Here is a tiny trained network, its code and every weight. The questions are about switching its units off for an input and a target symbol, where a switched-off unit gives its printed mean instead of its output.

import numpy as np


def w(rows, s, z=0):
    codes = np.array(rows[::2]) - 128.0
    scale = np.full(codes.shape[1], s)
    scale[-1] = z or s
    return codes * scale


def f(y):
    return y / 2 * (1 + np.tanh(0.7978845608 * (y + 0.044715 * y**3)))


def softmax(a):
    e = np.exp(a - a.max(-1, keepdims=True))
    return e / e.sum(-1, keepdims=True)


def log_softmax(a):
    a = a - a.max(-1, keepdims=True)
    return a - np.log(np.exp(a).sum(-1, keepdims=True))


def net(x, mask):
    ids = ['ΛΠβδεζηξτψω'.index(c) for c in x.split()]
    T = len(ids)
    res = E[ids] + P[:T]
    q, k, v = (res @ M[0].T for M in (Q, K, V))
    z = softmax(np.where(np.tri(T) > 0, q @ k.T / 2**0.5, -1e9)) @ v
    res = res + np.where(mask[0], z, O[0][:, -1]) @ O[0][:, :-1]
    y = f(res @ A[0][:, :-1].T + A[0][:, -1])
    res = res + np.where(mask[1:25], y, B[0][:, -1]) @ B[0][:, :-1]
    return log_softmax(res[-1] @ U[:, :-1].T + U[:, -1])


Q, K, V, O, A, B = {}, {}, {}, {}, {}, {}
E = w([
[199,153,140],'Λ',
[146,119,143],'Π',
[145,136,118],'β',
[12,201,103],'δ',
[120,151,160],'ε',
[166,44,193],'ζ',
[184,75,138],'η',
[141,145,164],'ξ',
[125,173,94],'τ',
[139,124,170],'ψ',
[100,254,109],'ω',
],0.013)
P = w([
[147,133,252],'0',
[151,141,91],'1',
[118,144,171],'2',
[154,131,95],'3',
[111,134,178],'4',
[152,129,92],'5',
[105,128,179],'6',
[149,130,86],'7',
[97,160,176],'8',
],0.019)
Q[0] = w([
[141,104,5],'H1',
[183,173,128],'H1',
],0.019)
K[0] = w([
[61,43,4],'H1',
[95,67,169],'H1',
],0.013)
V[0] = w([
[254,83,104],'H1',
[115,17,171],'H1',
],0.013)
O[0] = w([
[144,62,39,38],'H1',
[3,30,139,6],'H1',
],0.016,0.002)
A[0] = w([
[98,157,190,216],'N1',
[127,180,161,215],'N2',
[151,151,187,76],'N3',
[31,123,190,46],'N4',
[159,154,51,113],'N5',
[118,71,50,5],'N6',
[153,176,164,78],'N7',
[29,44,161,144],'N8',
[227,57,138,28],'N9',
[193,191,167,164],'N10',
[226,169,107,184],'N11',
[160,83,165,148],'N12',
[52,156,61,168],'N13',
[75,155,138,121],'N14',
[193,74,206,152],'N15',
[139,120,131,120],'N16',
[164,138,196,57],'N17',
[174,156,162,66],'N18',
[167,44,131,185],'N19',
[153,202,183,184],'N20',
[191,124,2,153],'N21',
[194,172,144,97],'N22',
[232,56,164,55],'N23',
[198,147,69,62],'N24',
],0.0088,0.011)
B[0] = w([
[187,48,90,211],'N1',
[183,54,103,224],'N2',
[82,148,113,166],'N3',
[138,163,247,159],'N4',
[107,111,189,162],'N5',
[200,115,229,137],'N6',
[77,129,130,181],'N7',
[140,254,112,195],'N8',
[120,233,61,133],'N9',
[65,63,95,250],'N10',
[34,142,134,243],'N11',
[114,146,80,138],'N12',
[194,135,77,154],'N13',
[160,105,126,144],'N14',
[134,147,53,156],'N15',
[121,135,131,126],'N16',
[89,177,118,158],'N17',
[68,168,153,168],'N18',
[120,185,67,162],'N19',
[147,65,129,252],'N20',
[180,189,221,191],'N21',
[57,143,135,200],'N22',
[89,182,65,133],'N23',
[189,68,191,162],'N24',
],0.0069,0.019)
U = w([
[101,228,144,3],'Λ',
[127,154,134,143],'Π',
[143,144,159,147],'β',
[56,92,93,148],'δ',
[130,71,189,19],'ε',
[140,148,2,222],'ζ',
[181,136,117,199],'η',
[174,28,121,157],'ξ',
[152,129,207,178],'τ',
[88,196,85,54],'ψ',
[94,156,193,12],'ω',
],0.0084,0.0054)

Each question gives the input, a string of symbols that net reads in full, and the target symbol t.
The units are the heads (2 rows each of Q, K, V and O) and the neurons (one row each of A and B). Each row of codes is followed by its name. A weight is (code - 128) times the scale printed after its matrix; where a second scale follows, it is the last column's (O, A, B and U).
mask holds one flag per unit, heads first, then neurons. A switched-off unit (its flag False) gives its mean, the last column of its rows in O or B, instead of its output. The means were averaged over made-up inputs and are rounded, as every weight is.
A unit's drop is (log p(t) with every unit on - log p(t) with that unit switched off) / (log p(t) with every unit on - log p(t) with every unit switched off).
The circuit of an input: a set's keep is (log p(t) with only the set's units on - log p(t) with every unit switched off) / (log p(t) with every unit on - log p(t) with every unit switched off). Starting from the 12 units with the biggest drops (on a tie, the unit counted first), units are removed one at a time, each time the one whose removal leaves the highest keep (on an exact tie, the one counted first), for as long as the keep stays at least 0.8.
units of the circuit, in order: the units of the circuit, biggest drop first
most important unit: the unit with the biggest drop
k most important neurons: the k neurons with the biggest drops, biggest first
drop when u is switched off: that unit's drop, to one decimal
input ζ Λ δ, target Λ: units of the circuit, in order	H1; N8; N4; N10
input ω τ ψ Λ Λ ω ξ ω, target τ: units of the circuit, in order	H1; N21; N24; N5
input τ Λ ζ ε, target ζ: units of the circuit, in order	H1; N4; N20; N11
input ε ω ω ω ω, target τ: units of the circuit, in order	H1; N4; N10; N11
input Λ ω τ η δ, target ζ: units of the circuit, in order	H1; N13; N11; N8
input ω ω ω ω, target ω: most important neuron	N11
input δ ψ ω ω ω Λ δ ω ξ, target ε: 2 most important neurons	N1; N20
input ζ ζ Π, target Λ: 2 most important neurons	N8; N4
input δ ω Λ ω ζ η, target η: 4 most important neurons	N21; N6; N10; N22
input ζ ω τ ω ω δ ε, target Λ: 2 most important neurons	N8; N4
input ζ ω ω τ ω ω Λ ψ η, target Λ: 2 most important neurons	N8; N4
input ω ω τ δ β η τ τ η, target δ: 2 most important neurons	N10; N21
input δ Λ Λ τ, target τ: 3 most important neurons	N21; N24; N5
input ζ Λ ε ζ Λ ε β, target Λ: 2 most important neurons	N8; N4
input τ Π τ, target ξ: most important unit	N8
input Λ ψ ω τ Λ ζ β, target ζ: drop when H1 is switched off	0.6
input τ ξ ε, target ξ: drop when N14 is switched off	0.0
input ζ ω ω ω ω ω τ, target Λ: drop when N8 is switched off	1.8
